Below are the code and all the weights of a small trained network. Each question names an input and a class and asks about switching units off, where a switched-off unit gives its printed mean instead of its output.

import numpy as np


def w(rows, s, z=0):
    codes = np.array(rows[::2]) - 128.0
    scale = np.full(codes.shape[1], s)
    scale[-1] = z or s
    return codes * scale


def norm(h):
    return h / np.sqrt((h * h).mean(-1, keepdims=True) + 1e-5)


def f(y):
    return np.maximum(y, 0)


def log_softmax(a):
    a = a - a.max(-1, keepdims=True)
    return a - np.log(np.exp(a).sum(-1, keepdims=True))


def net(x, mask):
    res = np.array(x, float).reshape(1, 7) / 4 @ E
    u = 0
    for l in range(2):
        y = f(norm(res) @ A[l][:, :-1].T + A[l][:, -1])
        res = res + np.where(mask[u : u + 12], y, B[l][:, -1]) @ B[l][:, :-1]
        u += 12
    return log_softmax(norm(res)[-1] @ U[:, :-1].T + U[:, -1])


A, B = {}, {}
E = w([
[77,197,161,58,113,56,142,173,117,120,17],'x0',
[61,85,65,149,140,127,157,80,138,130,77],'x1',
[129,128,150,177,154,165,80,115,159,2,90],'x2',
[79,43,237,191,114,108,124,145,81,134,136],'x3',
[136,119,64,130,159,76,13,121,45,135,129],'x4',
[83,177,131,116,163,163,150,110,93,109,155],'x5',
[147,144,67,176,75,137,166,183,70,81,115],'x6',
],0.0084)
A[0] = w([
[179,100,111,153,124,85,170,112,97,90,146,226],'L0N1',
[9,213,140,122,193,163,154,118,47,92,187,65],'L0N2',
[35,83,49,166,87,96,152,62,165,128,80,17],'L0N3',
[102,142,104,112,114,42,19,101,61,131,167,2],'L0N4',
[73,172,154,113,125,2,149,190,137,105,70,13],'L0N5',
[218,38,116,149,38,30,86,150,220,139,50,124],'L0N6',
[119,183,172,185,141,106,70,100,140,51,66,89],'L0N7',
[115,94,190,52,186,130,58,53,189,192,121,77],'L0N8',
[131,144,95,144,112,63,193,165,60,170,146,114],'L0N9',
[76,107,203,163,100,121,115,129,101,137,135,94],'L0N10',
[156,159,185,114,116,110,62,224,119,125,207,34],'L0N11',
[113,144,102,121,120,49,173,103,122,213,161,32],'L0N12',
],0.0088,0.0055)
B[0] = w([
[70,144,109,140,65,100,167,150,69,123,126,219],'L0N1',
[74,199,138,120,153,177,58,204,165,194,196,198],'L0N2',
[138,194,176,145,210,234,127,59,22,157,59,191],'L0N3',
[102,96,140,155,182,54,213,176,177,97,103,201],'L0N4',
[68,222,146,62,129,59,174,113,124,73,98,220],'L0N5',
[67,210,138,107,180,209,96,196,134,149,224,253],'L0N6',
[136,64,144,22,125,143,100,105,158,91,125,216],'L0N7',
[100,194,93,183,2,116,124,109,51,115,126,242],'L0N8',
[134,77,146,49,84,160,50,87,149,101,130,210],'L0N9',
[85,43,178,144,148,139,143,159,89,144,105,190],'L0N10',
[142,160,160,142,176,190,140,77,41,146,69,183],'L0N11',
[139,87,171,47,176,181,84,69,148,90,142,186],'L0N12',
],0.0097,0.0064)
A[1] = w([
[195,77,105,195,146,148,117,91,143,150,194,2],'L1N1',
[131,94,122,200,110,176,158,96,76,113,199,112],'L1N2',
[126,125,127,81,104,86,178,124,83,221,153,139],'L1N3',
[119,106,105,136,187,141,120,136,130,123,202,134],'L1N4',
[145,167,77,106,157,97,93,115,155,186,134,110],'L1N5',
[49,159,154,91,41,112,138,120,86,111,125,231],'L1N6',
[121,134,131,168,84,177,93,156,143,25,92,145],'L1N7',
[147,113,100,125,195,30,43,142,70,122,149,131],'L1N8',
[168,139,205,110,79,176,204,123,186,137,145,146],'L1N9',
[252,186,205,122,126,126,125,170,101,115,122,97],'L1N10',
[190,204,67,110,150,161,133,129,176,120,82,116],'L1N11',
[197,181,65,111,146,101,141,85,161,111,151,107],'L1N12',
],0.011,0.0059)
B[1] = w([
[60,213,151,83,69,14,172,101,121,72,101,136],'L1N1',
[110,193,134,59,104,68,126,147,128,99,71,174],'L1N2',
[182,113,157,83,180,161,59,98,161,42,120,166],'L1N3',
[114,158,181,107,104,117,109,169,174,111,62,154],'L1N4',
[116,104,208,200,107,131,132,146,122,92,139,148],'L1N5',
[194,101,76,194,79,114,124,134,137,136,163,253],'L1N6',
[215,111,115,68,132,128,109,74,142,195,191,170],'L1N7',
[171,138,70,152,181,157,232,104,214,203,133,160],'L1N8',
[123,114,50,173,195,103,153,135,176,138,92,170],'L1N9',
[45,156,86,147,177,181,112,10,54,157,60,148],'L1N10',
[74,31,201,172,115,101,127,167,81,137,124,162],'L1N11',
[116,62,216,157,79,92,132,147,69,117,130,148],'L1N12',
],0.011,0.017)
U = w([
[75,227,169,37,68,9,160,128,136,49,56,66],'0',
[99,165,121,164,192,219,136,21,21,175,32,103],'1',
[225,19,145,16,142,170,62,60,210,75,193,67],'2',
[186,132,59,214,38,129,122,118,113,175,192,255],'3',
[148,108,79,214,219,93,249,164,226,184,112,159],'4',
[87,3,240,191,104,92,123,211,67,125,135,37],'5',
[55,229,144,142,138,206,69,228,181,190,237,42],'6',
],0.014,0.0088)

Each question gives the input, the list of numbers given to net, and the class t.
The units are the neurons (one row each of A and B). Each row of codes is followed by its name. A weight is (code - 128) times the scale printed after its matrix; where a second scale follows, it is the last column's (A, B and U).
mask holds one flag per neuron, layer by layer. A switched-off neuron (its flag False) gives its mean, the last column of its row in B, instead of its output. The means were averaged over made-up inputs and are rounded, as every weight is.
A unit's drop is (log p(t) with every unit on - log p(t) with that unit switched off) / (log p(t) with every unit on - log p(t) with every unit switched off).
The circuit of an input: a set's keep is (log p(t) with only the set's units on - log p(t) with every unit switched off) / (log p(t) with every unit on - log p(t) with every unit switched off). Starting from the 12 units with the biggest drops (on a tie, the unit counted first), units are removed one at a time, each time the one whose removal leaves the highest keep (on an exact tie, the one counted first), for as long as the keep stays at least 0.8.
units of the circuit, in order: the units of the circuit, biggest drop first
top k neurons in layer l: the k neurons of layer l with the biggest drops, biggest first
drop of u: that unit's drop, to one decimal
input [-3,4,-6,5,7,5,0], class 4: units of the circuit, in order -> (L0N4 L1N8)
input [-2,6,6,6,-7,3,0], class 4: top 2 neurons in layer 1 -> (L1N9 L1N3)
input [2,6,-2,2,8,-6,4], class 4: units of the circuit, in order -> (L1N8)
input [-8,7,-4,-5,8,6,6], class 0: top 3 neurons in layer 1 -> (L1N2 L1N6 L1N4)
input [-3,2,-4,-6,-2,-5,5], class 5: top 2 neurons in layer 0 -> (L0N8 L0N10)
input [0,-3,4,-5,1,-1,2], class 5: top 2 neurons in layer 1 -> (L1N11 L1N12)
input [-8,-7,-8,0,-3,-6,-4], class 0: top 2 neurons in layer 1 -> (L1N1 L1N2)
input [-2,-3,-1,6,7,5,-7], class 3: top 2 neurons in layer 0 -> (L0N8 L0N6)
input [-5,-1,5,-4,-7,-4,5], class 4: top 3 neurons in layer 0 -> (L0N8 L0N9 L0N5)
input [7,4,3,5,1,8,7], class 6: top 3 neurons in layer 0 -> (L0N2 L0N8 L0N4)
input [2,-1,7,7,5,-7,4], class 2: top 2 neurons in layer 0 -> (L0N7 L0N8)
input [1,-1,7,-3,-7,4,-3], class 2: top 3 neurons in layer 1 -> (L1N7 L1N8 L1N6)
input [6,-3,8,8,-1,-7,1], class 2: top 2 neurons in layer 1 -> (L1N7 L1N11)
input [-6,-7,-3,1,0,-2,4], class 1: units of the circuit, in order -> (L1N10)
input [5,0,-3,-3,0,-3,-6], class 3: top 2 neurons in layer 1 -> (L1N6 L1N2)
input [-2,-6,-7,6,-5,-3,-8], class 3: top 4 neurons in layer 0 -> (L0N8 L0N3 L0N7 L0N9)
input [5,-4,0,-6,4,0,1], class 5: top 3 neurons in layer 1 -> (L1N11 L1N12 L1N2)
input [5,-8,-6,4,3,-8,5], class 1: top 3 neurons in layer 0 -> (L0N11 L0N2 L0N8)
input [-1,-7,5,-4,-6,-7,7], class 1: drop of L1N6 -> 0.3
input [-6,0,4,4,-5,4,0], class 0: units of the circuit, in order -> (L1N2)
input [1,-4,0,2,-4,-1,-1], class 1: drop of L1N7 -> 0.0
input [-2,-1,-8,-1,4,-6,-7], class 2: drop of L1N3 -> 4.4
input [7,-1,-7,-6,-8,-1,0], class 4: drop of L1N11 -> 0.1
